Below are the code and all the weights of a small trained network. Each question names an input and a class and asks about switching units off, where a switched-off unit gives its printed mean instead of its output.

import numpy as np


def w(rows, s, z=0):
    codes = np.array(rows[::2]) - 128.0
    scale = np.full(codes.shape[1], s)
    scale[-1] = z or s
    return codes * scale


def norm(h):
    return h / np.sqrt((h * h).mean(-1, keepdims=True) + 1e-5)


def f(y):
    return np.maximum(y, 0)


def log_softmax(a):
    a = a - a.max(-1, keepdims=True)
    return a - np.log(np.exp(a).sum(-1, keepdims=True))


def net(x, mask):
    res = np.array(x, float).reshape(1, 4) / 4 @ E
    u = 0
    for l in range(2):
        y = f(norm(res) @ A[l][:, :-1].T + A[l][:, -1])
        res = res + np.where(mask[u : u + 10], y, B[l][:, -1]) @ B[l][:, :-1]
        u += 10
    return log_softmax(norm(res)[-1] @ U[:, :-1].T + U[:, -1])


A, B = {}, {}
E = w([
[79,108,186,57,131,82],'x0',
[70,136,152,254,214,206],'x1',
[37,80,71,190,22,181],'x2',
[96,98,108,135,149,9],'x3',
],0.0049)
A[0] = w([
[113,188,202,119,206,162,117],'0.n1',
[155,80,109,161,96,115,11],'0.n2',
[92,158,219,125,83,117,237],'0.n3',
[36,159,83,191,164,160,193],'0.n4',
[93,154,106,123,2,99,97],'0.n5',
[58,146,155,91,149,135,82],'0.n6',
[182,161,132,51,176,110,128],'0.n7',
[135,136,164,157,149,112,7],'0.n8',
[125,181,154,146,171,105,118],'0.n9',
[146,133,86,99,129,136,157],'0.n10',
],0.008,0.002)
B[0] = w([
[146,106,59,187,165,107,231],'0.n1',
[135,188,167,62,111,152,149],'0.n2',
[3,91,200,28,175,99,195],'0.n3',
[183,105,98,46,159,145,255],'0.n4',
[112,141,112,181,75,144,229],'0.n5',
[134,105,152,154,165,86,165],'0.n6',
[163,88,223,109,95,120,231],'0.n7',
[122,95,97,204,114,123,144],'0.n8',
[239,224,77,188,123,157,181],'0.n9',
[148,140,191,170,78,116,168],'0.n10',
],0.0062,0.005)
A[1] = w([
[95,88,125,126,101,136,104],'1.n1',
[17,139,116,113,155,130,177],'1.n2',
[152,122,144,152,91,173,164],'1.n3',
[124,167,88,150,105,128,254],'1.n4',
[73,156,126,74,81,134,249],'1.n5',
[184,209,123,119,66,102,97],'1.n6',
[62,85,142,107,131,130,147],'1.n7',
[153,182,158,175,71,95,118],'1.n8',
[193,167,115,111,118,65,66],'1.n9',
[91,121,66,255,75,156,130],'1.n10',
],0.0096,0.0016)
B[1] = w([
[152,147,128,110,100,139,178],'1.n1',
[198,33,154,147,150,170,197],'1.n2',
[74,86,108,87,194,50,200],'1.n3',
[59,254,81,123,111,148,189],'1.n4',
[149,123,161,167,70,10,219],'1.n5',
[44,67,186,159,143,192,222],'1.n6',
[173,143,169,184,103,197,195],'1.n7',
[60,119,75,140,179,159,197],'1.n8',
[127,83,160,127,144,214,210],'1.n9',
[83,139,87,90,180,113,253],'1.n10',
],0.0064,0.0052)
U = w([
[114,40,184,141,141,169,250],'0',
[6,210,105,83,88,92,90],'1',
[196,253,93,194,163,150,176],'2',
[77,152,91,116,168,155,57],'3',
[143,194,207,40,89,86,255],'4',
[106,93,169,162,37,99,36],'5',
[128,127,141,164,181,127,58],'6',
],0.0077,0.002)

Each question gives the input, the list of numbers given to net, and the class t.
The units are the neurons (one row each of A and B). Each row of codes is followed by its name. A weight is (code - 128) times the scale printed after its matrix; where a second scale follows, it is the last column's (A, B and U).
mask holds one flag per neuron, layer by layer. A switched-off neuron (its flag False) gives its mean, the last column of its row in B, instead of its output. The means were averaged over made-up inputs and are rounded, as every weight is.
A unit's drop is (log p(t) with every unit on - log p(t) with that unit switched off) / (log p(t) with every unit on - log p(t) with every unit switched off).
The circuit of an input: a set's keep is (log p(t) with only the set's units on - log p(t) with every unit switched off) / (log p(t) with every unit on - log p(t) with every unit switched off). Starting from the 12 units with the biggest drops (on a tie, the unit counted first), units are removed one at a time, each time the one whose removal leaves the highest keep (on an exact tie, the one counted first), for as long as the keep stays at least 0.8.
units of the circuit, in order: the units of the circuit, biggest drop first
most important unit: the unit with the biggest drop
k most important neurons: the k neurons with the biggest drops, biggest first
k most important neurons of layer l: the k neurons of layer l with the biggest drops, biggest first
drop when u is switched off: that unit's drop, to one decimal
input [-5,-8,2,0], class 1: most important unit => 0.n5
input [5,-2,2,-4], class 5: 2 most important neurons of layer 0 => (0.n5; 0.n4)
input [-2,2,0,-3], class 2: units of the circuit, in order => (1.n6; 1.n9)
input [-6,-8,2,3], class 1: 2 most important neurons => (0.n5; 1.n4)
input [-3,8,-4,3], class 2: units of the circuit, in order => (0.n9; 1.n6)
input [-6,-8,-8,7], class 0: units of the circuit, in order => (1.n9; 1.n6)
input [-1,-7,3,-6], class 1: 2 most important neurons of layer 0 => (0.n5; 0.n4)
input [-6,-4,-8,-6], class 0: 2 most important neurons of layer 0 => (0.n7; 0.n4)
input [-6,0,2,6], class 1: 2 most important neurons of layer 1 => (1.n4; 1.n2)
input [-2,-8,-7,5], class 0: 2 most important neurons of layer 0 => (0.n3; 0.n4)
input [0,-3,4,-4], class 1: 2 most important neurons => (0.n5; 1.n10)
input [-2,-6,-4,-4], class 0: drop when 1.n8 is switched off => 0.1
input [-1,-3,5,1], class 1: drop when 1.n4 is switched off => 0.1
input [-5,-6,-2,-5], class 0: units of the circuit, in order => (1.n6)
input [-6,-8,-5,4], class 0: drop when 1.n6 is switched off => 0.3
input [-6,-8,-4,-5], class 0: drop when 0.n5 is switched off => 0.0
input [-3,-5,7,0], class 1: 2 most important neurons of layer 1 => (1.n10; 1.n4)
